Rows lie near named flat spaces through zero. A row that begins with a name and a colon came from that space; any other row is followed by the name of its block's space that it lies nearest.
q58-q202: [ 20 -42 -38  26 -18   4 -32  15  25  16 -17 -43  26  -9 -44  52 -43  41
 -10 -14  -1  11]
q891-q428: [  6 -43 -28 -22 -11 -47 -59  -2   6 -11  14   1  27 -14  16 -12 -10  17
  -6 -30  15   0]
q877-q111: [ 38  23 -34  42   3  52  -1 -51  39 -11  13 -32  25  14 -14  36   4   0
   3   0 -53  47]
q877-q111: [ 11  26  10  16  13 -11  28  24 -11 -11   0  22 -18  25  50 -24 -11  12
   0  -7   4 -12]
q877-q111: [ 33  61 -18  54  -6   7   6 -21  30 -32  55  29  28  12  13  12  21 -13
  15  -9 -45  17]
q570-q219: [-16  37   4  26 -14   2   1 -38  -9 -16  14  12 -31  34 -67  25 -11  19
  53  24  47 -10]
q877-q111: [-19   4  -6 -13  -7 -27 -38 -24  14 -10  43  19   1 -44 -52   5  23 -14
   5  20  45 -13]
q891-q428: [-20  -2  27 -15 -24 -43  12  26 -38   9  -7  34 -13  11   8 -23  -2   4
  14 -17   6 -28]
q877-q111: [ -2 -29  -1 -16  16  10 -13  49  11  -1 -13 -14  33 -13  39  -4   4 -18
 -23  -6 -12  -4]
q58-q202: [ 55  32 -43  52  41  10  -2 -15  41 -35  24  -9 -17  23  45   4 -40  48
  -5   7  37  17]
q877-q111: [ 10  21 -18  12  23   2 -14 -23  24 -20  26   0 -14 -15  -3  -1   1   6
  -8  21  36   4]
q570-q219: [ -4 -29  -4 -35  11  -2 -18 -18  -4   3 -12 -15  -1 -11  19 -21   6  -5
 -15  -4   4  10]
q891-q428: [-17 -22   5   3  17 -30   5 104 -16  22 -46 -13 -29 -44  15 -17 -29  26
 -76  -1  30 -41]
q891-q428: [ -3  18  18  18 -18 -13  26  26  -9   9   7  26  -5   6 -16  12  -7   4
  18   1   4 -20]
q570-q219: [-23 -39  23 -71  13 -33 -18 -11 -20  -7   8  26 -10  10  37 -39   0  -8
  37   8  74 -21]
q570-q219: [ 11 -30  -5 -34 -11 -32 -18 -41  -3   2  19  16   4   8  17 -16  -8  12
  29 -15  24   7]
q58-q202: [ -6   0  -7 -14  30   8 -15  -9  -4 -22 -14 -15 -16  13  35 -28   2   1
 -13   5  16   5]
q891-q428: [-17   5  16 -17  -5   4   7 -10 -20   1 -11   4  -3   5   4 -18  24 -22
  -1  -4 -28   2]
q58-q202: [-18  45  21  14  -9 -15  38 -22 -28  18  -2  19 -68 -18 -55 -10   4  12
 -11  24  23 -16]
q877-q111: [-16  -3   5   7 -36 -24 -19  16   4   1  29  25  31 -10 -51  30   7  -9
  32  -3   8 -20]
q58-q202: [ 21 -19 -38  -2  15  -5 -38 -32  26 -10  10 -23   1 -19   3  -1 -12  21
 -21  -2  20  20]
q58-q202: [ 35 -39 -24 -17  17   6 -21 -11  52   5  36  -7  37 -33  19  21 -10  -2
   3  10  30  15]
q891-q428: [ -5 -26   4 -10 -22 -35 -15  13  -9   3   7  19   7  16 -10   9 -25  22
  37 -11  40 -20]
q877-q111: [  7  33  10  24 -11 -24  14   7  -6 -19  30  43  -4  34  11   0 -11  12
  44  -4  23 -19]
q58-q202: [-27   2  24 -13 -11   2  17  -4 -21  20 -15   1 -25 -10 -44   3   7  -8
   4  17  12 -12]
q570-q219: [ 21  -4 -13  16 -23   0   5 -32  10  16  10  -4   4   2 -34  28 -15  20
  17  -7 -10  16]
q570-q219: [ 16  16 -13   4   5  -3  -3 -57   2 -13  15   3 -22  18   3 -10  -6  18
  17   2  16  17]
q891-q428: [  9  -7 -22  -1  15 -46 -30  24  -2 -18   3   7 -10 -16  49 -39 -12  24
 -41 -22  18 -10]
q58-q202: [-20  22  -1  21 -20 -12  -1 -17 -32   5 -27 -10 -40   6 -53  -2  -5  24
 -14  -5 -10  -3]
q570-q219: [  5  -1   9   4 -25 -10  26 -18  -9  32   0   8 -18 -11 -42  16 -11  15
   9   2   1   0]
q891-q428: [  7  -3  -2  11  -3  19  21  22  14  35 -13 -21   7 -56 -23  15  14 -16
 -58   3 -49  10]
q58-q202: [ 15  -5  25 -17  30  21  48  18  33  27  28  18 -12 -34   4  20 -11 -12
  16  52  73 -16]
q891-q428: [ 34 -18  -9   8 -37  -8  13 -31  25  37  32  10  25 -26 -41  41 -10  10
  19  -9 -19  17]
q570-q219: [ 14  11  19  -5   5   5  58 -17 -10  40 -11   4 -46 -23  -2 -12  -6   8
 -23  14   0   5]
q58-q202: [  2   8   4  20  15  36  12  22   1 -19 -20 -15   7  58  21  18 -21   8
  33   5   5   0]
q570-q219: [ 28 -34  -1 -19  12  11  14   9  22  19   3  -5  22  -9  41   5 -13  -2
   0  -2   1  11]
q570-q219: [ 24 -17   5   7 -20 -22   3  33  22  -2  41  39  49  22  23  29 -24   6
  60 -13  23 -17]
q877-q111: [ -1   9  14  22 -11 -24  19  48 -13  -2  -1  26  -9  32   3  11 -34  28
  32  -4  36 -32]
q877-q111: [ -6 -31   6 -34  19  -4 -20  12   4 -17   5   5  15  23  39  -8 -11  -3
  34   6  51 -11]
q891-q428: [-15 -23  21  -8 -45 -14  18  36 -12  49 -10   7  24 -46 -49  22  15 -21
 -20 -14 -50 -11]
[ -1  11 -14   7   3  -3 -23 -21   0 -22   5  -4   0  12   2  -8   6   3
   1  -6  -5   8]
q570-q219
[-28   8 -14 -19   6 -19 -38 -51 -34 -19 -25 -19 -43  -3 -11 -48  21   7
 -36  -9  -5  11]
q58-q202
[ -8  17  23   1  16  25  46   3  -8  23 -19  -6 -43 -11 -19   2  -3  -1
 -11  33  20  -7]
q570-q219
[-18 -11   6 -15   0 -20 -17  49   3   2   8  11  25 -48  11 -14  27 -31
 -38  -5 -15 -18]
q877-q111
[  5  26   7  22  -2 -24   7  35   3 -20  28  38   8  15  24  -2  -6   4
  21  -4  19 -24]
q877-q111
[-26 -19  -6  -3 -31 -20 -34  19 -16   7 -18 -12  22 -21 -36   3  16  -9
 -26 -25 -42  -4]
q570-q219
[-35  19  -7 -23  36  11 -52 -18 -18 -67 -11 -11   2  38  56 -56  41 -32
  -7  -5 -10   6]
q891-q428
[-22  25   9  22  -9  -6  13  17 -36   0 -36  -7 -37  19 -22 -10  -7  18
 -16  -6 -12 -13]
q58-q202
[ -4 -29  29 -31   0   8  48  -6 -26  47 -40 -11 -43   4  -9  -2 -27  18
   7  14  29  -4]
q891-q428
[-57  -9  54 -53 -51 -22  -3 -32 -63 -10  -3  45  13  75 -21 -14  28 -33
 105 -16  -3 -20]
q891-q428
[  2  52  -7  25  -3 -22   1 -12   9  -9  39  28 -13 -48 -17 -17  36 -17
 -39   5 -21  -3]
q877-q111
[ 24  31 -27  46   0   1  -2 -30  11 -15   9  -7 -22  20 -19  15 -24  39
   4  -1   9  12]
q58-q202
[  1  -6 -18  20 -18  16 -20 -20  12   0  -2 -23  16   7 -53  39  -9  11
  15   0  -9  13]
q570-q219
[ 25  20   6   9  10   6  33 -19  30  11  43  25 -11 -20 -10  18  -6   0
  21  31  42  -2]
q58-q202
[-11  -3   9  -4 -31 -14  -7  -9  -8   4  14  17  17   5 -32  14   9  -9
  30  -8  -8  -6]
q877-q111
[  3   0   2   3 -50 -48   3 -38 -22  22  16  27 -13  -5 -48   3  -6  23
  20 -22  -8  -2]
q570-q219
[ -6 -25  -2 -17  33   4  -9  60   8   3 -23 -20   6 -37  43 -20   2 -12
 -58   4   4 -11]
q877-q111

Rows lie near named flat spaces through zero. A row that begins with a name and a colon came from that space; any other row is followed by the name of its block's space that it lies nearest.
q617-q121: [-20  -4  28  -1 -13 -39  24   1 -45 -27 -60  13 -23  18 -18  60  -2  -2
  18  -1  37  26]
q433-q627: [ 28  28  26   6  28  12 -33   5 -32  -9  22 -13  19 -22   1 -19 -20 -25
 -25   3  18  20]
q644-q358: [-19 -15  23   0  16  35  -3 -38   4  24  -1   4  15  17 -28  15  -5 -36
 -25   6 -11   9]
q578-q681: [ 11   6  19  26  -1  -2 -10  23  -1  13   2  20  29  -1   0   7  -8   9
 -18  36 -17  13]
q578-q681: [ -1 -45 -17   5  -4  22  -4  28 -19  28   2  68 -10  20 -27  16  37   0
 -37 -35 -28  38]
q644-q358: [ -4  -7  15  -9  -1   2 -24  -8 -14  40 -21  10 -35   8 -27  69  15  -6
  -2  12   0  38]
q644-q358: [-17  -7   4 -27  -3  36 -23   3  43  26  -1  -6 -38  11  -8  -5  20  -6
  13  14 -24   2]
q433-q627: [-19   0  43 -26   7  12  -2  -8 -25 -33 -36   5  -8  16  -4  22 -10 -32
  -7  24  18  29]
q578-q681: [ -4   1  17  35  -3 -32  41 -38 -27   9 -22   1  55  -9 -25  30 -28  -8
 -22   9  14 -17]
q578-q681: [  7  29  36  44  59  -9 -37  -8 -33 -21  13 -17   6  20 -36  15   5 -23
 -23   7  43  47]
q617-q121: [ 18  16  14  25  27  -1 -12  16 -24 -10   8   6  20 -19 -36 -32  12 -13
 -44 -10  19  16]
q644-q358: [ 12  10   7  14 -11 -16   7  31 -35 -12  -4   3  -9 -12   1 -18 -15   2
  24 -42  21  -1]
q433-q627: [ -1   5  12  11 -22 -22  21  17 -17   6 -27   5  -4 -14 -16   3  -8   6
  16 -15  11 -10]
q617-q121: [ -3 -10 -20 -47  -9   7 -10 -12  16  -6  -4  -4 -25   2  31  23  12   8
   6  22 -11   5]
q617-q121: [  2 -19  -9   2  15 -22  27 -39 -36 -22 -16  28  49   0 -14  38   8  -9
 -69  18  12  16]
q644-q358: [-12   7  -1 -13  22  31 -15   4  38 -32  22 -21 -11  15  11 -58  12 -11
   7   2  -3  -9]
q617-q121: [ -9 -33 -10  34 -29   1  11  29   5  39   6  48   4  36  11  32  -3  26
  23 -10 -42   7]
q578-q681: [ 26  28  24  12  -7  18 -44  51  17  21  27  -2   7 -13  35 -20 -24  14
  17  44 -29   7]
q578-q681: [  5 -10   9 -38 -17  33 -33  39  11  27 -11  26 -38 -10  -1   4  22   0
  -8  18 -30  27]
q433-q627: [ 28  36   0 -41  12  22 -17  -6 -33 -11  19 -62 -41 -67 -11 -82 -18 -44
  23 -93  51 -28]
q644-q358: [ 36  25 -14 -20  19  -3 -45  22 -31   0  19 -21 -50 -35  -8 -14  20  -4
   1 -44  33  24]
q644-q358: [ 21  13 -20 -58   8   6 -44 -18 -16  15   7 -34 -65 -30   8  30  15  -9
  12 -21  23  20]
q578-q681: [-14 -15   4 -17 -31  -1  23   7  15   6 -29  19   4   0   6  11  -1  10
   3  25 -22 -12]
q578-q681: [-14   4  35  18  13   4  -5   8 -18 -19 -12   5  -3  29 -10  10  -9 -17
  10   1  15  24]
q617-q121: [  4  16 -29 -29   4 -52   8 -51   1 -17 -20 -44 -18 -19   9  54  12  21
   5  28  36 -10]
q617-q121: [-32 -22  25  15   5  13  12 -15 -16  15 -24  16 -17  36 -44  29   6 -27
   6 -30   8  20]
q433-q627: [ 16  22  29  13  33  -1 -39 -27 -23  15  10 -16  15  -2 -10  49 -13 -18
 -26  41  14  36]
q617-q121: [ -7  16  19 -10   6  10  16 -10  -2 -30  -7 -27   9 -17  -8 -54 -17 -27
   3 -18  22 -26]
q578-q681: [  5  -1   8 -68 -36   9   9 -33  -7  48 -46 -15 -21 -64 -24  27  -6 -22
 -15   7  -2 -20]
q617-q121: [ -8 -25 -38  45 -28 -51  78 -12  -9  -3 -12  23  48   0 -10  -4  -6  30
   0 -41   1 -48]
q578-q681: [ 10   8  40   3  -5  17  -2   9 -41   7  -9   9  18 -19  -7  -7 -36 -32
  -7 -14   6   8]
q578-q681: [ 12   7  -1   3   9  12 -24   6  -8  16  21  -8 -15  -5   0  -4  -2  -7
   8 -21   2  10]
q433-q627: [-34 -22  10 -46 -28   4  39  -2   2 -48 -48  16 -11  18  21   0  -4  -9
  15  10   0  -9]
q644-q358: [ -4  13  28  -1 -11   9  -9  24  21  28 -24  -4 -17 -20 -38 -16  12  -2
  -1  18  -8  -4]
q617-q121: [-20 -15  42  54  -1  24  39 -11 -17   7   4  25  71  25 -15 -26 -51 -35
  -7 -20 -16 -19]
q433-q627: [ 38  26 -15  -1   5 -25 -15  39  -8 -20   7   1   9 -45   3 -33  20  25
 -33  17  10   3]
q433-q627: [  8   5  14  16  20  29 -24   0 -19  12  32  -7   0   7  -1 -17 -18 -26
   7 -36   4  12]
q644-q358: [-32  -6  16  35  28  45   5  24  61 -39  29   9  34  48  -6 -95  12 -10
 -10  15 -28 -16]
q644-q358: [ 22  18 -15 -21   9 -29  -9 -15 -36 -27   1 -25 -16 -21  21  22  -6   3
   6 -12  38   9]
q433-q627: [ 27  12   2  19   0   7  -1  29 -20 -12  30   7  36 -22  24 -52 -29  -3
  -6 -21  -4 -12]
q433-q627: [-12 -10  35   7 -20  17  21  62 -37 -39 -23  40  -5  12  -1 -52 -17 -20
  19 -49   6   8]
q617-q121: [-24 -25  29  -1 -22  -3  48   6 -41 -38 -44  43  28  20   3   9 -25 -20
  -7  -9   5   6]
q644-q358: [-11  -5  -4   2   0 -20  17 -19  -4 -30  -9   0  14  24  26  30 -11   9
   9  22   7   1]
q433-q627: [ 17  15   9  -6   0  -3  -7  55 -24 -33 -10  12 -15 -26 -11 -52  14  -1
 -12 -23  19  11]
[ -4  12  20 -13 -19   8 -13  34  13  20 -22  -7 -45 -14 -18 -12   8   2
  30  -4  -1   0]
q644-q358
[  5  24 -10  -8  29 -25   2 -39  -4 -17  -6 -45  -8 -28 -35  -7  20  -9
 -21  -9  45 -11]
q617-q121
[-33   8  14   9  14 -26  32 -15  13 -75 -25 -18  13  38  11 -10  -3   2
  17  28  29 -10]
q578-q681
[ 45  38  29  47   9 -35 -18  25 -42  10   7   5  53 -39  -4  14 -27  11
 -36  40  12  17]
q433-q627
[ 12  16  20  10  -7 -31  -7   6 -38  14 -24  -3 -14 -14 -14  48 -10   4
  10   2  24  20]
q433-q627
[ 17  16 -21 -62 -17   7 -26 -39  22  64  -5 -53 -53 -61 -11  26   9  -3
  13  -1   2 -23]
q578-q681
[ -8   2  16  14  18   3  -6 -25  21   7  -2   0  33  12 -13  23   4  -3
 -35  60 -12   8]
q433-q627
[ -4  25  36  -2  17  13  -5 -12  20   1 -15 -26  17 -27 -42 -36   3 -25
 -32  33   9 -12]
q644-q358
[  3 -28   0  19 -22  25  -7  69  -3  19  10  64  -3  20   7 -18  10  14
   1 -19 -43  22]
q617-q121
[  1 -16 -31 -13  29  22   1 -68  22  13  32 -12  38  -4  -5   0  11 -17
 -55  12 -14 -14]
q617-q121
[-11   6  44 -14   9   5 -17  -1 -32 -17 -32   4 -19  15 -10  41  -7 -25
  -1  22  21  42]
q617-q121
[-14   3 -14  49  15 -34  -8  -7  43  15   9  -7  -2  45  -6  49  25  43
  17  48  -9   8]
q578-q681
[ 11  18  28  -2 -12   3 -17  22  -6  -8   2  -1  15  -1  45  10 -38   4
  20  45 -11   8]
q617-q121
[ 37  21 -18 -31  -7 -19  -8 -16 -32  18   0 -27 -10 -65  -2   6  -7  -3
 -12 -23  25 -11]
q644-q358
[ -9 -19  -6 -20 -13  30   9  -6  18  -1  10  12  14  10  30 -16 -14  -7
   2   5 -30 -14]
q617-q121
[ -1   7  47   7  -5  40 -33  45 -22   9   9  10 -27  21  15 -12 -33 -25
  45 -24  -7  28]
q578-q681
[ -7 -15  12  22   5  21  10  -6 -11  15   9  18  24  12 -17 -11 -12 -21
 -14 -24 -10   0]
q644-q358
[-11  15  -2 -84 -17   7 -12 -34  30  10 -37 -55 -67 -38  -3  14  14 -11
  26  18  15 -19]
q578-q681
[ 16  25 -17  -5  15  -5 -17 -53  33  16  35 -53  26 -18  33  12 -22   7
   2  46  -5 -27]
q617-q121
[ 20  25  40 -23  -1  28 -46  19 -15  31  -3 -13 -22 -33  -6   2 -16 -24
   0  16  -1  22]
q578-q681

Each name stands for a flat space through zero: a line, a plane or more. A row that begins with a name and a colon came from that space; any other row is followed by the name of the space it lies nearest, among the names in its block.
q889_q924: [  5  -7 -14 -20  25  17  -7  24 -28 -35  12  29   1  -9  -8 -39  15 -27
  11   0  16  24]
q913_q960: [  2   4  28  15   3 -11   6   1   2  36   9   7  30  -3  13   2  23  -8
 -11  26 -18 -13]
q889_q924: [-16 -10   9   9  31  17 -33   4  13  -1 -13  11  -7  -1 -19   8 -23   6
 -12 -21   2   3]
q913_q960: [ 51  -9  13  14  49   4 -21  54   2 -43 -11   2  18  -5  19 -18 -36  33
 -60   9  47  -1]
q20_q953: [ 24   9 -31 -33  -1   8  19  30  -6 -27   0 -13 -30  -3  11 -14  13  26
  11 -30  16  25]
q20_q953: [ 13 -20  23  28   6  -8  -7 -10 -13 -13  11  14  54  -3   4 -10  -6 -44
  -3  65  -3 -14]
q913_q960: [ 11 -27  45  41  32  -2 -45  30   6  17  -1  31  19  -7   7 -17 -17 -10
 -17  27  27  -5]
q20_q953: [ -4   1 -23  -7  -7   2 -12   1   0 -27 -13  -6 -43   6  -9  -3 -35  23
  -8 -34  37   3]
q692_q301: [ -3  11  -7  -4   9  -7  16 -24 -35 -34  15  13  51  -1  -8 -18   2 -38
 -34  41  -4 -19]
q20_q953: [-13 -14  -5 -11 -33   9   6  -2  12  35   7  -1 -34  -3  -1   6  38 -17
  87 -14 -28  30]
q20_q953: [-20   9  20  10   0  -6  -4  -8  10  45   0   6   3   1  -1  11  13   5
 -10  -6 -15 -12]
q889_q924: [ 20   0 -25 -22 -44 -15  39  -2 -35 -19  27   2   0  -4  18 -34  40 -37
  50  33   5  15]
q889_q924: [-11 -15 -13  -5 -14  10  -7  -8   0  -8   0   3 -21   0 -12  -1  -1 -17
  45  -8  -3  17]
q913_q960: [ 16  -5 -14 -16 -12  11  25  -3  10 -10   1 -25   6  -1   5  19  20  -2
  42   4 -36  19]
q889_q924: [ -4  11 -17 -34  26  24  16   8  -9 -15   6   3  14  -7 -11  -3  33  -9
   8 -15 -33  22]
q692_q301: [ 14 -12  25  33  -2 -22 -20  11 -10   3   4  19  10   0  14 -24 -23  -7
 -27  33  44 -20]
q913_q960: [ 12 -23 -25  -2   2   6 -25  14 -24 -65  -1  18 -28  -1 -10 -37 -40 -16
  10  -1  61  14]
q692_q301: [-29   6  39  44   5 -23 -22 -35   4  35  -4  13  34   7  -8  14 -30  -8
 -60  28   3 -49]
q20_q953: [ -2   5   3 -11 -34 -13   6  33   2  59  11  12 -61  -4  23 -23  43  18
  45 -33  22  21]
q20_q953: [-14   5  19  -2 -12  -2  10   3  11  62  10   6  -3  -5   8   7  49  -6
  35  -4 -35   9]
q692_q301: [ 23  -2  17  12   5  -5  -4  28  21  20  -8 -12  -8  -1  21   9  -3  34
 -10  -6  10   0]
q913_q960: [-26   6  -4   0 -36 -22  11 -30 -34  14  22  25   2   1  -4 -29  21 -45
  15  26   9 -13]
q889_q924: [-15 -12 -11  -3 -27   6   2 -22   9   5  -2  -9 -20   3 -11  15   2 -14
  52  -5 -19  11]
q889_q924: [  3  11   4  -4  13   0   9   4  -4   2   3   1  20  -2   4  -1  11   2
 -22   5  -9  -5]
q692_q301: [ 25  19   7  -2  15  -6  23   7   6  -3  -3 -22  35   1  17  15   4  26
 -46  12 -15 -15]
q692_q301: [ 18 -19   5  15 -20  -8 -20  29  14   9  -7  -1 -50   1  16 -10 -19  23
  26 -15  45  12]
q913_q960: [-69  25  22  16  -5 -15 -22 -34   4  71  -4  24 -21   7 -21   9  -3   7
 -40 -34   1 -33]
q20_q953: [  1  31  -4 -21  39  13  21   0   8  -6  -8 -19  35   0  -4  25  10  28
 -56 -17 -38  -8]
q913_q960: [  5  -6  20   9   0   0   5   1  12  27   4  -3  22  -3   8  12  22  -9
  18  20 -30   2]
q889_q924: [ -21   41   23   -6   17   -1   45  -43   21   52    1  -30   77    3
   -1   59   43    7  -46   17 -101  -33]
q692_q301: [-26  11   2   5  -4  -3   0 -32   7  14  -7  -8   6   6 -13  23 -11   2
 -17  -6 -18 -19]
q692_q301: [  9 -34  15   2  13  19 -33  53   5  21   7  33 -34 -14   5 -31  27 -14
  66 -12  16  45]
[ -2  17 -16 -17   6   7  11  -2  12  -7 -12 -22 -13   4  -4  20  -7  33
 -18 -33  -9   0]
q913_q960
[ 14 -29  -6   6  15  18 -29  20   8 -35 -11   4 -20  -2  -8  -5 -30  -1
  24  -8  22  21]
q913_q960
[ 23  -3  -9  -9  12  12   6  15  11 -23  -8 -19   1  -1   5  11  -6  19
   1  -8  -6  12]
q913_q960
[  1   7 -19 -34  19  18  20   9 -24 -22  16  13  19  -9  -7 -20  40 -27
  16   2 -24  23]
q889_q924
[  3  -9 -11  -3  -6   2  -5   0 -10 -22   2   6 -10   0  -4 -13  -9 -12
  14   3  16   7]
q913_q960
[-19  26 -31 -24  -3   0  35 -51 -27 -41   7 -11  40   6 -20   8   1 -25
 -30  16 -31 -20]
q692_q301
[ -5  18  -2  -9  27  10   9  -8   7  -6  -7 -13  26   1  -8  21  -2  16
 -39  -9 -27 -10]
q20_q953
[ -9 -22   7  -9  18  25 -21  28   1  17   8  29 -17 -12  -9 -18  33 -24
  57 -13 -12  38]
q692_q301
[-19 -16 -21 -23  14  31 -11  -1 -11 -25   5  19 -12  -7 -27 -12  15 -35
  52 -15 -18  34]
q889_q924
[ -1  31 -55 -45 -13   6  34 -14  -7 -46 -10 -34 -32   8  -9  12 -11  37
 -18 -49   3   5]
q913_q960
[ -42   45  -42  -34    8    9    1  -21   13  -11  -30  -26  -62   14
  -29   29  -40   72  -65 -100   16  -13]
q913_q960
[ -2 -19   6  23 -21 -10 -24  -4   6   1  -6   4 -27   4   0  -3 -31  -1
  16   3  32  -4]
q889_q924
[-38 -11 -32 -14 -25  14 -15 -29  -1 -16  -7   3 -54   5 -32   3 -19 -15
  51 -38   6  17]
q913_q960
[  4   3  31  23  21 -12 -16  15  -2  23   2  18  22  -2  10 -12  -3   4
 -44  17  17 -19]
q913_q960
[ -8 -13   4  35 -39 -32 -25 -21 -12  -9  -3  11 -27  10   1 -18 -54  -8
 -13  18  66 -29]
q692_q301
[-35 -29   4  15   0  17 -35 -25   5   0  -4  20 -10   0 -32   5 -17 -39
  46   1 -10   9]
q889_q924
[  8  14  -3  -8 -12  -7  24  -4   5  10   1 -18   6   2  11  12  14  14
  -5   1 -15  -5]
q889_q924
[ 29  10  -2 -10  18  -9  10  35 -31 -24  15  19  18  -7  19 -44  14  -2
 -37  17  36   0]
q889_q924
[ 10  26 -35 -36 -14   5  45 -12   3 -19  -2 -38  -3   4   4  22  17  24
   1 -21 -30   6]
q913_q960
